Below are the code and all the weights of a small trained network. Each question names an input and a class and asks about switching units off, where a switched-off unit gives its printed mean instead of its output.

import numpy as np


def w(rows, s, z=0):
    codes = np.array(rows[::2]) - 128.0
    scale = np.full(codes.shape[1], s)
    scale[-1] = z or s
    return codes * scale


def f(y):
    return y / 2 * (1 + np.tanh(0.7978845608 * (y + 0.044715 * y**3)))


def log_softmax(a):
    a = a - a.max(-1, keepdims=True)
    return a - np.log(np.exp(a).sum(-1, keepdims=True))


def net(x, mask):
    res = np.array(x, float).reshape(1, 7) / 4 @ E
    y = f(res @ A[0][:, :-1].T + A[0][:, -1])
    res = res + np.where(mask, y, B[0][:, -1]) @ B[0][:, :-1]
    return log_softmax(res[-1] @ U[:, :-1].T + U[:, -1])


A, B = {}, {}
E = w([
[159,75,220,239,156,110],'x0',
[121,127,133,127,129,131],'x1',
[130,128,122,130,130,124],'x2',
[27,163,94,208,54,96],'x3',
[72,214,100,164,253,129],'x4',
[163,217,207,91,105,84],'x5',
[128,130,126,126,126,133],'x6',
],0.0058)
A[0] = w([
[105,41,47,160,144,180,71],'neuron 0',
[109,155,59,32,93,126,76],'neuron 1',
[67,159,130,187,57,109,174],'neuron 2',
[158,181,106,160,183,124,21],'neuron 3',
[182,120,160,71,186,113,33],'neuron 4',
[114,58,53,157,139,171,22],'neuron 5',
[95,136,173,175,211,120,63],'neuron 6',
[157,251,217,112,71,65,106],'neuron 7',
[214,123,106,89,235,98,120],'neuron 8',
[148,136,254,163,146,120,93],'neuron 9',
[71,177,165,146,85,63,44],'neuron 10',
[164,89,216,253,132,124,46],'neuron 11',
[132,167,42,68,101,150,45],'neuron 12',
[73,161,101,145,158,58,88],'neuron 13',
[201,102,128,90,189,142,111],'neuron 14',
[89,141,96,185,74,60,118],'neuron 15',
[174,57,155,139,32,164,86],'neuron 16',
[211,124,127,89,175,207,165],'neuron 17',
[183,85,114,118,57,122,77],'neuron 18',
[211,116,151,82,181,225,2],'neuron 19',
[113,178,84,148,231,132,53],'neuron 20',
[153,93,186,208,147,103,63],'neuron 21',
[210,122,142,131,61,218,66],'neuron 22',
[54,155,106,176,69,85,35],'neuron 23',
[104,72,174,75,24,156,44],'neuron 24',
[119,212,146,133,211,140,109],'neuron 25',
[94,29,55,182,176,224,67],'neuron 26',
[156,84,152,46,192,105,49],'neuron 27',
[166,53,111,107,44,65,102],'neuron 28',
[52,138,127,157,84,80,74],'neuron 29',
[108,25,32,154,139,167,94],'neuron 30',
[153,218,113,83,94,173,79],'neuron 31',
[108,173,59,44,102,172,86],'neuron 32',
[110,173,96,144,218,148,71],'neuron 33',
[124,165,64,64,110,130,49],'neuron 34',
[152,80,142,100,47,128,102],'neuron 35',
],0.0065,0.006)
B[0] = w([
[175,138,172,51,97,86,153],'neuron 0',
[104,97,87,202,190,49,175],'neuron 1',
[138,85,93,123,95,195,255],'neuron 2',
[62,120,194,126,60,92,102],'neuron 3',
[102,35,151,101,41,115,118],'neuron 4',
[111,110,188,39,78,8,114],'neuron 5',
[90,148,119,179,120,98,151],'neuron 6',
[191,124,135,19,105,98,228],'neuron 7',
[108,101,112,122,64,181,194],'neuron 8',
[133,107,85,115,135,61,175],'neuron 9',
[112,85,163,68,56,128,131],'neuron 10',
[93,95,74,155,205,37,188],'neuron 11',
[83,89,131,186,165,53,139],'neuron 12',
[98,140,148,141,65,158,149],'neuron 13',
[90,70,93,167,71,167,166],'neuron 14',
[119,77,97,115,96,196,184],'neuron 15',
[72,184,127,180,133,130,184],'neuron 16',
[105,110,71,158,78,168,224],'neuron 17',
[84,173,167,174,103,117,144],'neuron 18',
[39,12,123,115,17,149,127],'neuron 19',
[43,214,201,177,72,123,163],'neuron 20',
[75,82,79,154,175,54,151],'neuron 21',
[84,166,146,141,75,125,134],'neuron 22',
[78,26,134,108,42,181,142],'neuron 23',
[87,195,174,183,99,129,153],'neuron 24',
[107,181,158,133,85,112,191],'neuron 25',
[192,162,161,54,100,58,180],'neuron 26',
[93,40,146,129,43,148,126],'neuron 27',
[78,205,165,194,144,133,184],'neuron 28',
[92,57,113,87,95,169,144],'neuron 29',
[182,163,160,63,106,86,178],'neuron 30',
[136,89,124,123,162,56,142],'neuron 31',
[104,83,97,197,196,70,181],'neuron 32',
[66,181,204,171,81,130,159],'neuron 33',
[76,74,124,132,197,48,130],'neuron 34',
[94,198,155,172,122,131,171],'neuron 35',
],0.011,0.0033)
U = w([
[71,41,132,143,63,190,52],'0',
[45,250,228,216,121,109,38],'1',
[93,81,100,195,229,6,43],'2',
[187,156,213,23,95,21,67],'3',
[149,161,118,161,153,159,239],'4',
[132,157,128,154,166,166,236],'5',
[143,155,129,153,163,157,220],'6',
[141,141,174,149,212,184,4],'7',
],0.011,0.013)

Each question gives the input, the list of numbers given to net, and the class t.
The units are the neurons (one row each of A and B). Each row of codes is followed by its name. A weight is (code - 128) times the scale printed after its matrix; where a second scale follows, it is the last column's (A, B and U).
mask holds one flag per neuron, in row order. A switched-off neuron (its flag False) gives its mean, the last column of its row in B, instead of its output. The means were averaged over made-up inputs and are rounded, as every weight is.
A unit's drop is (log p(t) with every unit on - log p(t) with that unit switched off) / (log p(t) with every unit on - log p(t) with every unit switched off).
The circuit of an input: a set's keep is (log p(t) with only the set's units on - log p(t) with every unit switched off) / (log p(t) with every unit on - log p(t) with every unit switched off). Starting from the 12 units with the biggest drops (on a tie, the unit counted first), units are removed one at a time, each time the one whose removal leaves the highest keep (on an exact tie, the one counted first), for as long as the keep stays at least 0.8.
units of the circuit, in order: the units of the circuit, biggest drop first
unit that matters most: the unit with the biggest drop
k most important neurons: the k neurons with the biggest drops, biggest first
drop when u is switched off: that unit's drop, to one decimal
input [8,-3,1,-2,-5,7,-5], class 2: units of the circuit, in order : neuron 11
input [-2,-5,3,-4,3,-6,-2], class 3: units of the circuit, in order : neuron 26; neuron 30; neuron 0
input [-8,-6,-8,3,6,-1,-5], class 2: units of the circuit, in order : neuron 32; neuron 1
input [8,5,8,2,-8,-4,-2], class 1: units of the circuit, in order : neuron 28; neuron 16
input [7,-5,-6,-6,5,4,-6], class 2: 2 most important neurons : neuron 11; neuron 9
input [6,-6,-2,6,1,-2,5], class 0: 3 most important neurons : neuron 2; neuron 15; neuron 23
input [-8,-5,-5,-3,-7,0,0], class 2: units of the circuit, in order : neuron 1; neuron 32
input [-4,4,-2,5,4,-1,-5], class 0: units of the circuit, in order : neuron 23; neuron 2
input [7,0,-1,-8,-7,-3,-3], class 0: 2 most important neurons : neuron 19; neuron 14
input [1,-2,4,-4,7,1,0], class 1: units of the circuit, in order : neuron 20; neuron 33
input [3,-6,4,8,5,-7,5], class 0: units of the circuit, in order : neuron 23; neuron 15
input [-7,-4,7,-1,-5,-8,-3], class 3: 3 most important neurons : neuron 30; neuron 0; neuron 26
input [-3,-2,-7,4,-8,8,-6], class 1: 4 most important neurons : neuron 28; neuron 24; neuron 35; neuron 16
input [-4,2,8,6,7,-8,3], class 3: unit that matters most : neuron 26
input [-6,3,-6,1,-4,-8,-7], class 3: 4 most important neurons : neuron 30; neuron 0; neuron 26; neuron 5
input [-7,2,7,-6,-4,7,2], class 2: 2 most important neurons : neuron 1; neuron 32
input [8,8,-8,2,-6,-8,-3], class 2: 2 most important neurons : neuron 11; neuron 21
input [8,8,7,2,-1,-8,-3], class 2: 2 most important neurons : neuron 11; neuron 21
input [3,2,-5,0,7,-3,0], class 1: 2 most important neurons : neuron 20; neuron 33
input [-2,-7,1,4,2,8,3], class 3: units of the circuit, in order : neuron 7
input [6,-5,6,-5,-5,-8,1], class 3: 4 most important neurons : neuron 26; neuron 30; neuron 0; neuron 5
input [-4,5,0,-4,4,-7,-2], class 3: drop when neuron 0 is switched off : 0.2
input [-8,-6,1,-5,-6,-8,7], class 2: drop when neuron 12 is switched off : 0.1
input [-1,-4,5,5,-8,-3,8], class 1: drop when neuron 28 is switched off : 0.1
input [-6,-5,-4,-8,2,1,-8], class 0: drop when neuron 2 is switched off : 0.0
